Each row has a name. Each question is about the rows just above it.

Columns, left to right: U C L F Q E
[-52 -19  14   8 -21 -50]  Z_226
[-55 -23 -20  -5 -57 -52]  Z_860
[-46  33 -26 -25 112  50]  Z_680
[-54 -23 -22 -15 -84 -49]  Z_956
[  1  37 -21 -28 -25  12]  Z_544
[-46  33 -26 -25 -83 -54]  Z_85
Which column holds this, read top down? [-19 -23] : C
Which column holds [-49  12] top down? : E
[-21 -57 112 -84 -25] is in which column, read top down? : Q
Which column holds [ 12 -54] top down? : E

Columns, left to right: T P H D K B S M Z W
[ 35 -54  84  16  71 -81  20  71 -66  15] = Z_673
[-87  68  67  47  49  13  56 -69 -66 -26] = Z_939
[-56 -35 -58  68  45 -19 -20   6  73 -28] = Z_271
[ 57  64  37 -47  99  38 -63 -64  46 -41] = Z_115
[-40 -47  69 -44  -8  53 -67  -8  32 103] = Z_391
[-40 -47  69 -44  -8  53 -67 -43  32 103] = Z_989
[-40 -43 -33 -53  73  34 -76  64 -46 -71] = Z_417
[ 57 -55  62  44  28 -75  -4 -65  73 -50] = Z_513
Which column holds this, read top down? [49 45 99 -8 -8 73] : K
Which column holds this, read top down? [-64  -8 -43  64] : M
[103 103 -71 -50] is in which column, read top down? : W
Which column holds [ 69  69 -33  62] top down? : H
[47 68] is in which column, read top down? : D
[49 45 99] is in which column, read top down? : K

Columns, left to right: J X V Y
[ -9   1 -26  22] = Z_740
[-27 -20 -34  45] = Z_414
[-41  42 -26  46] = Z_832
[ -9   1 -26 -74] = Z_617
[-23 -35  34 -36] = Z_835
[-27 -20  -1  45] = Z_825
[ 37  -7 -20   4] = Z_49
[ -9   1 -26   8] = Z_84
[ 81 -11  18 -42] = Z_128
Which column holds [  1 -20  42   1 -35 -20  -7   1] top down? : X
[ 45  46 -74 -36] is in which column, read top down? : Y
[37 -9] is in which column, read top down? : J
[-34 -26 -26] is in which column, read top down? : V
Which column holds this, read top down? [ 34  -1 -20 -26] : V
Which column holds [42  1] top down? : X

Columns, left to right: Mez Nek rek Sapa lero let
[ 31 -73  47 -85  44  61] = Z_786
[  9 -45   9 -35  11  16] = Z_775
[ 22 -12  33  32 -50  32] = Z_757
Which column holds [-85 -35] top down? : Sapa
Which column holds this, read top down? [44 11] : lero
Which column holds [ 9 33] top down? : rek
Which column holds [-45 -12] top down? : Nek

Columns, left to right: bava bobem liku vozod rusa
[ 17   7 -11 -22  -4] = Z_694
[-20  44  21  62  50] = Z_120
[ 17  17 -53  -8 -17] = Z_66
[ -8  35 -11 104  64] = Z_788
[  5  53  21  34 -44] = Z_899
[  5 -20  53  34  50] = Z_189
[ -8  35 -11 104 -17] = Z_275
Which column holds this, read top down? [-17  64 -44] : rusa
Which column holds [17 -8  5  5 -8] top down? : bava
[-53 -11] is in which column, read top down? : liku
[ -8  35 -11 104  64] is in which row? : Z_788
Which column holds [ 62  -8 104] top down? : vozod
[ 21 -53 -11  21] is in which column, read top down? : liku

Columns, left to right: fak Meko Riruk puzir Sesim Lelub Vofir bil
[-33   4  57   9 -18  31  47 -60] -> Z_881
[ 72  -1  37  27 -18 -11   9 -83] -> Z_70
[ 86  -6  20  26  -5  48 -54 -67] -> Z_952
[72 86] is in which column, read top down? : fak
[-60 -83] is in which column, read top down? : bil

Columns, left to right: bak Lita konur Bome pizi Zis Dideb tusi
[-51 -34  13 -42 -48 102 -11   9]  Z_598
[-14 -23 -77  37 -90  -6  63 -62]  Z_77
[-49 -30  59 -17 -26   6  47 -20]  Z_568
[-14 -24 -38  -6 -76  41  32 -55]  Z_636
[-32 -28 -17  30 -76  80   5 -28]  Z_579
[-30 -24 -50  29 -83  25  26 -53]  Z_455
[-30 -24 -50  29 -83  25  30 -54]  Z_23
[-42 -25 -63  57 -90   8  26 -53]  Z_223
[-53 -34  12 -41 -47 102 -13  11]  Z_918
[-89 -45 -19 -55 -40  15  29  79]  Z_108
[  1 -25 -22 -44 -66  63  35 -52]  Z_799
Which column holds this, read top down? [ 6 41] : Zis
Which column holds this, read top down? [-42 -53 -89] : bak
[-17 -50 -50 -63  12 -19 -22] is in which column, read top down? : konur
[-54 -53  11] is in which column, read top down? : tusi
Which column holds this, read top down? [ 13 -77  59] : konur

Columns, left to right: G A R N
[ 93 -21  38 -61] = Z_308
[104 -13  44 -49] = Z_192
[ 60 -13  24 -21] = Z_744
[ 21 -19  20 -11] = Z_949
[ 91 -21  52 -30] = Z_435
[112  -2  44 -43] = Z_190
[ 44  21  24 -15] = Z_924
[112  -2  44 -46] = Z_759
[ 95 -14  54 -31] = Z_658
Which column holds [-46 -31] top down? : N
Which column holds [38 44 24 20 52] top down? : R
Which column holds [-11 -30] top down? : N
Which column holds this, read top down? [-49 -21 -11 -30 -43 -15] : N
Which column holds this, read top down? [20 52 44 24 44] : R
[24 20] is in which column, read top down? : R

Columns, left to right: gubin Zise daf zabig Fud
[  2 -83 -38  25 -25] -> Z_479
[65 43 74 24 -9] -> Z_856
[ 33  15 -52 -14  -9] -> Z_640
[ 2 65] is in which column, read top down? : gubin
[43 15] is in which column, read top down? : Zise
Which column holds this, read top down? [ 74 -52] : daf

Columns, left to right: Tun sud gik sagoz Tagum Dusa Dufam
[-51   2 -31  43  90 -91 -22] -> Z_609
[ 26 -58  -4  16  83  32  58] -> Z_869
[-51   2 -31  43  90  32 -22] -> Z_347
[-51  26] is in which column, read top down? : Tun
Which column holds this, read top down? [83 90] : Tagum
Which column holds this, read top down? [ 26 -51] : Tun
Which column holds [-91  32] top down? : Dusa
Which column holds [32 32] top down? : Dusa

Columns, left to right: tuki sig vin kage mene bemus gug
[-39 -15 -28  -4  35  -7   4] -> Z_716
[  9 -20  15  -4 -18 -28   4] -> Z_614
[  9 -25  15  -4 -19 -39   4] -> Z_876
[  9 -15  10  -3 -18   0   4] -> Z_105
[ 38  14  27  -4 -35  -7   4] -> Z_186
[  9  -2  15  -4 -18  -7   4] -> Z_257
[  0 -19 -27  56 -18  89  -9] -> Z_180
[  9   5  15 -31  -4 -46   4] -> Z_932
[-18 -15 -10  -4  16  -7   4] -> Z_406
[  9 -15  15  -4 -18  -7   4] -> Z_505
[ 13 -48  20  -8 -46 -69  19] -> Z_550
[ 10  -1  15  -4 -18  -7   4] -> Z_387
Which column holds [-28 -39   0] top down? : bemus
Which column holds this, read top down? [ 15 -27  15 -10  15  20  15] : vin
[-19 -18 -35 -18 -18] is in which column, read top down? : mene
Which column holds this, read top down? [-9  4  4  4 19] : gug
[ -4  16 -18 -46] is in which column, read top down? : mene

Columns, left to right: nor Nove sobit Besi Vif mis beri
[  2  40  21 -48 -18 -20 -53] = Z_340
[-102  -13  -37   -3   92   67   15] = Z_490
[-42   2   5 -42  39  -1 -11] = Z_887
[ 19  29 -57  43 -55   4 -20] = Z_97
[ 40 -63 -14  18 -18 -13  37] = Z_118
[ 67 -85  68 -72  43 -12  26] = Z_365
[  9  23  -2  37 -17  -7  14] = Z_225
Which column holds this, read top down? [-48  -3 -42  43  18] : Besi
[-37   5 -57] is in which column, read top down? : sobit

Columns, left to right: Nivo koto Zile Pote
[ -25  -66   20 -110] : Z_844
[-66 -79 -91  55] : Z_611
[-66 -79  73 -16] : Z_109
Which column holds this, read top down? [-66 -79] : koto
Which column holds [-25 -66] top down? : Nivo
Which column holds this, read top down? [ 20 -91] : Zile

Columns, left to right: pipu bar tibol Duku kazi Vomes figiv ruvit vipe
[  1  -8  21   7  23 -22 -20 -32   8]  Z_238
[  4  -3  -3   1 -80  28  28  40   2]  Z_259
[  1  -8  21   7  23  41 -20 -32   8]  Z_318
[-13  13 -13 -18 -70 106 -50  36   4]  Z_618
[  10  -18   57   33    4 -108  -18    9    7]  Z_914
[  1  -8  21   7  23 -22 -20 -32  -7]  Z_146
[-10  -6  28  19  84 -75 -30 -29  -4]  Z_654
[ 28 -20] is in which column, read top down? : figiv
[-32 -29] is in which column, read top down? : ruvit
Which column holds this, read top down? [8 4 7] : vipe
Which column holds [-20  28 -20 -50 -18] top down? : figiv
Which column holds this, read top down? [ 23 -80  23 -70] : kazi
[-32  36   9] is in which column, read top down? : ruvit
Which column holds this, read top down? [  1   4   1 -13  10   1] : pipu

Columns, left to right: nezab toki bugol fivaz nizab lafi
[ 34   7 -65  -4 -42  -2] = Z_696
[ 24   6 -13 -58  -3 -28] = Z_454
[ -5  47 -52  14   3   6] = Z_443
[  34    7 -108   -4  -42   -2] = Z_219
[ 24   6 -13 -58  -3  10] = Z_169
[  6  20  -4  76  44 -53] = Z_345
[-58  14] is in which column, read top down? : fivaz
Which column holds this, read top down? [ 14  -4 -58  76] : fivaz

Columns, left to right: nefaz feze Fone dedel nol dek futeg furat Kebi
[ 56  92 -35  -8  26 -41 -48   4 -36] : Z_336
[ 20  20   6 -11  -4   6 -48 -38  15] : Z_542
[-27 -60 -57  -2  -3 -48   8 -33 -15] : Z_957
[-33 -53  15 -15 -27 -23   4 -43  69] : Z_367
[ -28   -9   15  -96  -10   20  -12  -43 -107] : Z_269
Which column holds [ 20 -27 -33 -28] top down? : nefaz
Which column holds [-48   8   4] top down? : futeg
Which column holds [ 92  20 -60] top down? : feze
Which column holds this, read top down? [ 56  20 -27] : nefaz
[-53  -9] is in which column, read top down? : feze
Which column holds this, read top down? [  6 -48 -23  20] : dek

Columns, left to right: sipo kases Razu relig ginof kab
[ -92  -60    0   46 -102  -27] : Z_86
[ -92  -60   -4   46 -102  -27] : Z_64
[-99 -70   7  58 -97 -28] : Z_211
[ -92  -60    0   46 -102   24] : Z_921
[ 33  -4 -51  87  75  39] : Z_411
[-102  -97] is in which column, read top down? : ginof
Which column holds [-27 -28  24  39] top down? : kab

Columns, left to right: raf vid nibi Rutil vipi mukis Budoz
[  30   59  -65  -45   -8   61 -102] = Z_508
[ 88 -73   6 -68  35 -49  12] = Z_971
[  2 -36 -56 -12  38  21  29] = Z_290
[ -32  -51  -76 -101   24  -57  -20] = Z_274
[ 88 -73   6 -68  35  18  12] = Z_36
[-21 -33 -18  11  30 -35  54] = Z_321
Which column holds this, read top down? [ -45  -68  -12 -101  -68] : Rutil
Which column holds [ 29 -20  12] top down? : Budoz

Columns, left to right: Fusoz zap vive musa Gule ruz Buz tadap mef Teg
[ 15  -3  -5 -10  -4 -10 -11  -1   3   0]  Z_737
[ 3 -8 -2 -5 -1 -7 -6 -4  4 -3]  Z_433
[ 82  26  20 -11  23  31  28  57   0  -3]  Z_362
[ 10  15  20 -13   0  18  -5  14  -3 -21]  Z_14
[ 11   0  24  -6   4  21  -8  19  -3 -13]  Z_305
[ 76  30  20 -10  24  26  23  63  -5   0]  Z_263
[  3  -8  -2  -5  -1 -10  -6  -4   4  -3]  Z_144
[  9  -9  20 -15  -2  18  -1   9 -11  -6]  Z_897
[11 -3 26 -6  7 18 -6 10 -9 -3]  Z_307
Which column holds this, read top down? [ -7  31  18  21  26 -10] : ruz
Which column holds [-1 23  0  4 24 -1] top down? : Gule
Which column holds this, read top down? [ 18  21  26 -10  18] : ruz
Which column holds [ -3 -21] top down? : Teg

Columns, left to right: lalom gokul Tav gubam Dopa kudor fulez galuk nula kozo
[ 36  19 -20  76  30  -1 -33  40   2 -60] -> Z_906
[-78 -42  -8 -46 -36  -5  48 -37  -5  12] -> Z_475
[-79 -34 -11 -43 -37   6  39 -37  -5   9] -> Z_851
[-81 -34 -25  29  -8  10  38   3  -3 -38] -> Z_577
[-21 -57  15 -86 -34 -61  56 -49  -3  45] -> Z_91
Which column holds [ -5   6  10 -61] top down? : kudor
Which column holds this, read top down? [-33  48  39] : fulez
Which column holds this, read top down? [-1 -5  6] : kudor
[-3 -3] is in which column, read top down? : nula
Which column holds [  3 -49] top down? : galuk
Which column holds [-36 -37  -8 -34] top down? : Dopa

Columns, left to right: Dol tabe Mav sola
[  20   34  -10 -113] = Z_432
[ 21   8 -16 -21] = Z_26
[ 36   8 -16  63] = Z_534
[ 36   8 -16 -21] = Z_702
Which column holds [-16 -16 -16] top down? : Mav
Which column holds this, read top down? [20 21] : Dol

Columns, left to right: Roz Fede dirot lokud vezi geb fodi gibef muf Tar
[-56 -37  49   3   0 -17  43  22  12 -35]  Z_22
[-58 -25  52  11  30  21  14  15 -18   4]  Z_401
[102  44 -12  64  25 -37   1  40 -50  29]  Z_185
[-45 -83  34 -78 -93  44   2  35  -9 -76]  Z_418
[-29   4 -79  73 -21  33  11 -62 -14  44]  Z_714
Which column holds this, read top down? [ 34 -79] : dirot
[-35   4  29] is in which column, read top down? : Tar

Columns, left to right: noves Vikub kedo zug Zek renu Rav fedes duded vepef
[ 35   8  29   0  -2 -24  14  69 -13  -3]  Z_106
[-13 -50 -35 -66 -71  16   6 -42  45   4]  Z_836
[ 73  43   6  31  29   8   2 112 -51   8]  Z_75
[ 23   3  35   4  13 -20  -2  35 -75 -17]  Z_959
[-50 -57  -2 -37 -41 -23  19 -42  57  12]  Z_179
[-36 -26  41 -23 -17 -13 -13 -39  14 -10]  Z_526
Which column holds [-50  43] top down? : Vikub
Which column holds [ 35 -13  73  23] top down? : noves
Which column holds this, read top down? [ 35 -42 -39] : fedes
Which column holds this, read top down? [ -2 -71  29  13] : Zek
Which column holds [  6   2  -2  19 -13] top down? : Rav

Columns, left to right: zezos zim Leg nizo vorup
[-12  -3   5   6  -4] -> Z_233
[ 15  16  -7   1 -44] -> Z_896
[ 12  25  -3   2 -36] -> Z_302
[ 12  25   1   2 -36] -> Z_886
[ 40 -86  -6  37 -31] -> Z_281
[ 21  -3   2 -20   8] -> Z_850
[ 21  -3  -7 -20   8] -> Z_273
Which column holds [  2   2  37 -20] top down? : nizo
[ 25 -86  -3] is in which column, read top down? : zim
Which column holds this, read top down? [-31   8   8] : vorup
Which column holds this, read top down? [ 25  25 -86  -3  -3] : zim
Which column holds [  2  37 -20] top down? : nizo
Which column holds this, read top down? [ -4 -44 -36 -36 -31   8] : vorup
[ 2 37] is in which column, read top down? : nizo

Columns, left to right: tumoz tanug bug Difam Mub Zibe bepof Gek seduk Lepin
[-72 -60 -76  -9  -7  14   6  -6 -33  28] -> Z_209
[-72  41 -76  -9  -7  14   6  -6 -33  28] -> Z_621
[-53 -27 -51   7 -25  34  15 -91  28 -13] -> Z_994
Which column holds [-9  7] top down? : Difam
Which column holds this, read top down? [ 6 15] : bepof

Columns, left to right: Rezo lizif kotil puro nof zifa pubad
[-99 -30 -14   5  -1  -6 -12] -> Z_420
[-4 58 80  5 34 16 -5] -> Z_721
[ 52  34  34 -58 -39   6 -35] -> Z_525
[ 59   1   9  -9 -66 -36  41] -> Z_824
[ 16 -14 -34  71  48  12 -41] -> Z_484
[-13  10   5 -42  38  36  79] -> Z_486
[-38 -30 -27  63  48 -18  38] -> Z_35
[ -7 -21 -22 -68  44 -23 -54] -> Z_372
[ 84  35  14  40  18  21 -14] -> Z_276
[ 16 -14 -34  71  48  12  45] -> Z_291
[ -3 -32 -43  24 -86  -5 -13] -> Z_724
Which column holds [-99  -4  52  59  16 -13 -38  -7] top down? : Rezo
Which column holds [-12  -5] top down? : pubad
[-41  79] is in which column, read top down? : pubad
Which column holds [  9 -34   5 -27] top down? : kotil
Which column holds [-35  41 -41  79  38 -54 -14  45] top down? : pubad
[-36  12] is in which column, read top down? : zifa

